Below is a small trained network, with its code and all its weights. Each question gives an input and a class and asks what happens when units are switched off, that is, made to give their printed mean instead of their output.

import numpy as np


def w(rows, s, z=0):
    codes = np.array(rows[::2]) - 128.0
    scale = np.full(codes.shape[1], s)
    scale[-1] = z or s
    return codes * scale


def f(y):
    return np.maximum(y, 0)


def log_softmax(a):
    a = a - a.max(-1, keepdims=True)
    return a - np.log(np.exp(a).sum(-1, keepdims=True))


def net(x, mask):
    res = np.array(x, float).reshape(1, 7) / 4 @ E
    y = f(res @ A[0][:, :-1].T + A[0][:, -1])
    res = res + np.where(mask, y, B[0][:, -1]) @ B[0][:, :-1]
    return log_softmax(res[-1] @ U[:, :-1].T + U[:, -1])


A, B = {}, {}
E = w([
[122,140,117,119,117,107,125,132],'x0',
[161,136,163,22,9,184,154,113],'x1',
[124,137,122,121,124,117,127,131],'x2',
[130,124,130,130,129,132,129,127],'x3',
[124,138,120,115,135,125,133,134],'x4',
[192,140,64,77,159,133,9,40],'x5',
[32,122,61,131,92,194,135,61],'x6',
],0.016)
A[0] = w([
[172,101,177,154,185,53,163,181,253],'neuron 0',
[152,103,162,64,82,129,149,158,158],'neuron 1',
[226,131,158,123,141,98,112,205,250],'neuron 2',
[207,159,84,93,92,167,70,60,92],'neuron 3',
[66,136,131,142,135,154,168,124,165],'neuron 4',
[73,142,152,237,149,84,158,210,254],'neuron 5',
[198,131,126,127,155,99,100,91,144],'neuron 6',
[2,61,69,125,93,170,117,77,148],'neuron 7',
[116,114,89,155,238,102,14,83,215],'neuron 8',
[85,137,79,184,159,123,102,142,168],'neuron 9',
[174,152,117,57,113,192,80,70,78],'neuron 10',
[79,136,170,127,85,145,187,181,154],'neuron 11',
[142,156,209,41,52,166,138,97,132],'neuron 12',
],0.014,0.0088)
B[0] = w([
[115,61,30,102,105,127,49,213,229],'neuron 0',
[198,87,134,181,99,156,196,146,202],'neuron 1',
[223,17,183,98,127,46,94,153,226],'neuron 2',
[151,77,86,56,138,118,100,90,228],'neuron 3',
[89,176,136,157,120,192,134,138,177],'neuron 4',
[19,78,77,92,75,202,134,173,240],'neuron 5',
[151,138,158,87,213,79,112,152,186],'neuron 6',
[98,207,37,125,126,226,162,129,231],'neuron 7',
[96,152,92,119,206,32,94,96,252],'neuron 8',
[62,159,163,181,184,149,105,83,186],'neuron 9',
[141,94,82,8,128,143,130,100,218],'neuron 10',
[157,143,183,169,51,202,168,175,215],'neuron 11',
[218,122,117,127,33,172,182,176,241],'neuron 12',
],0.012,0.029)
U = w([
[95,60,45,80,101,159,88,164,207],'0',
[171,65,219,213,64,118,145,203,123],'1',
[123,126,167,142,197,20,46,148,146],'2',
[222,87,188,81,129,85,116,91,4],'3',
[6,158,141,219,128,172,124,143,114],'4',
[145,216,164,176,68,187,175,155,133],'5',
[85,193,100,167,203,104,103,13,89],'6',
],0.012,0.004)

Each question gives the input, the list of numbers given to net, and the class t.
The units are the neurons (one row each of A and B). Each row of codes is followed by its name. A weight is (code - 128) times the scale printed after its matrix; where a second scale follows, it is the last column's (A, B and U).
mask holds one flag per neuron, in row order. A switched-off neuron (its flag False) gives its mean, the last column of its row in B, instead of its output. The means were averaged over made-up inputs and are rounded, as every weight is.
A unit's drop is (log p(t) with every unit on - log p(t) with that unit switched off) / (log p(t) with every unit on - log p(t) with every unit switched off).
The circuit of an input: a set's keep is (log p(t) with only the set's units on - log p(t) with every unit switched off) / (log p(t) with every unit on - log p(t) with every unit switched off). Starting from the 12 units with the biggest drops (on a tie, the unit counted first), units are removed one at a time, each time the one whose removal leaves the highest keep (on an exact tie, the one counted first), for as long as the keep stays at least 0.8.
units of the circuit, in order: the units of the circuit, biggest drop first
unit that matters most: the unit with the biggest drop
top k neurons: the k neurons with the biggest drops, biggest first
drop of u: that unit's drop, to one decimal
input [7,4,-3,1,1,1,-1], class 3: units of the circuit, in order : (neuron 5; neuron 0)
input [4,-8,-6,4,8,1,2], class 6: unit that matters most : neuron 8
input [2,-7,2,-1,-8,-6,1], class 4: units of the circuit, in order : (neuron 9; neuron 10)
input [6,1,-1,-7,-6,-2,-3], class 1: top 3 neurons : (neuron 10; neuron 7; neuron 3)
input [8,1,0,-3,-3,-2,-4], class 1: top 3 neurons : (neuron 10; neuron 7; neuron 3)
input [2,3,-2,-7,0,3,-1], class 3: top 2 neurons : (neuron 5; neuron 0)
input [6,2,7,0,-8,-7,0], class 1: top 2 neurons : (neuron 7; neuron 11)
input [6,0,-2,-2,-1,2,6], class 6: drop of neuron 0 : 0.2
input [3,1,7,4,6,-2,-5], class 1: drop of neuron 8 : 0.1
input [-8,-5,-1,-8,-6,6,1], class 6: drop of neuron 2 : 0.1
